Each row has two labels, one from each of two sets.
-0.237,-2.189,0.048,0.055,-1.230,-0.967,-0.612,-0.844,0.221,-1.041,-1.959,0.134,3.112,0.325,1.199,-1.383,-1.025,0.418 -> sivev & H
0.751,-3.439,-0.143,-0.237,-0.318,1.133,-0.864,-0.946,1.664,0.496,-0.409,0.080,6.048,-0.443,0.201,-2.382,-1.067,-1.289 -> sivev & M
-0.475,-2.877,-0.278,-0.730,-0.279,1.275,-0.149,-0.038,-0.103,-0.101,-0.327,-0.699,4.587,0.372,0.344,0.368,-1.376,-0.197 -> sivev & M
-0.847,-0.428,0.008,-1.967,0.031,0.373,-0.477,-0.527,-0.531,-0.834,-1.010,-0.539,2.238,1.432,-0.363,2.356,1.459,-0.113 -> sivev & H
0.469,1.504,0.217,-0.055,-0.557,-1.818,-0.176,0.357,-0.706,-1.132,-0.939,-1.551,-0.775,0.416,0.753,1.446,1.141,0.908 -> voga & H
-0.313,-3.271,-0.432,-0.124,-0.844,0.425,0.219,-0.222,0.336,-0.942,0.953,-0.617,3.001,-0.381,0.329,0.846,-1.290,0.135 -> sivev & M
1.270,2.121,0.359,-1.090,-0.713,-1.078,-0.121,0.430,0.544,-0.149,-0.453,-1.159,0.941,-0.708,0.639,1.892,1.431,1.052 -> sivev & E
-0.418,1.677,0.215,-2.264,-0.174,0.311,-0.181,0.328,-1.487,-0.527,-2.539,4.758,-0.081,1.329,0.905,2.249,2.554,0.207 -> voga & H
0.834,-2.635,-0.844,0.711,-1.919,2.829,-0.010,-0.272,-1.297,0.217,1.652,1.081,0.573,-0.189,0.251,-0.655,-0.842,-0.491 -> sivev & Q
0.343,-0.984,-0.401,1.232,-1.015,0.459,-0.517,-1.553,-0.148,0.340,-1.030,2.895,0.114,-0.859,0.616,-1.625,-0.467,-1.516 -> voga & M
-1.101,-2.620,-0.205,0.224,-0.830,0.989,-0.524,-0.676,-1.215,-1.281,-2.127,-0.301,2.287,1.016,1.366,-0.235,-2.173,-0.418 -> voga & H
-0.619,-2.655,-0.228,1.258,1.004,2.232,-0.289,-0.767,-0.671,0.507,0.504,0.185,1.828,-0.013,-0.115,-0.987,-2.117,0.099 -> voga & Q
0.188,-0.959,0.053,-1.007,0.541,2.632,0.394,-0.174,0.008,1.017,-0.076,-0.960,2.705,-0.881,-0.143,-0.722,-0.715,-0.060 -> sivev & Q
-0.527,-6.989,-1.112,0.701,-0.490,1.217,-0.118,-0.579,0.526,0.377,0.868,-0.206,2.117,1.596,1.104,-3.977,-1.490,-0.241 -> voga & Q
1.141,0.207,-0.484,-0.585,-0.701,0.222,0.591,-0.108,-0.795,-0.301,-0.840,0.421,2.290,-1.667,-0.113,1.859,0.439,-0.637 -> sivev & M
-0.548,-0.712,-0.319,0.872,0.939,3.031,-0.505,0.083,-0.757,0.898,-0.536,1.704,-0.007,-0.122,-0.463,-1.219,-1.144,-0.418 -> voga & Q
0.461,2.915,0.211,-0.164,0.294,2.194,0.284,-1.439,-2.680,0.038,-0.851,1.707,-6.025,1.478,-1.484,1.343,2.621,0.294 -> voga & Q
0.218,-0.471,-0.136,-0.491,0.509,0.313,-0.674,0.178,-1.155,-1.005,-0.304,-0.441,0.585,-0.138,0.262,2.926,0.294,0.707 -> Bafof & M
0.150,1.627,-0.490,-0.052,0.945,4.186,0.202,-0.114,-2.476,1.189,-1.235,-0.376,1.799,-0.049,-0.268,0.740,0.043,-0.484 -> sivev & Q
-0.362,2.506,0.522,-1.305,0.132,0.635,0.496,-0.072,-2.489,-0.611,-1.246,0.766,-0.071,-0.037,0.431,4.235,1.061,0.519 -> sivev & H
0.589,-2.254,-0.300,1.313,-0.403,0.510,-0.319,-1.007,1.001,0.082,0.178,0.479,1.155,-0.344,0.435,-2.079,-1.054,-0.665 -> voga & M
0.999,-2.982,-0.268,0.537,-0.025,2.098,-0.283,-0.153,-0.771,-0.519,0.584,0.638,-0.098,0.019,1.516,-0.906,-1.414,-0.483 -> voga & M
-0.713,2.302,0.264,0.764,-0.043,1.402,-0.568,-0.815,-2.638,0.314,-3.092,1.230,-2.688,0.513,0.827,-0.265,0.916,0.107 -> voga & H
-0.627,-1.403,0.248,0.949,-1.999,-0.136,-0.230,-0.414,-0.433,-0.358,-3.026,1.009,1.541,0.164,1.449,-0.671,-0.621,-0.216 -> voga & H
0.299,-2.157,-0.089,0.168,-1.421,0.680,-0.918,-0.293,-1.627,-0.530,-0.662,1.798,-1.262,0.898,1.945,0.009,0.482,-1.291 -> voga & M
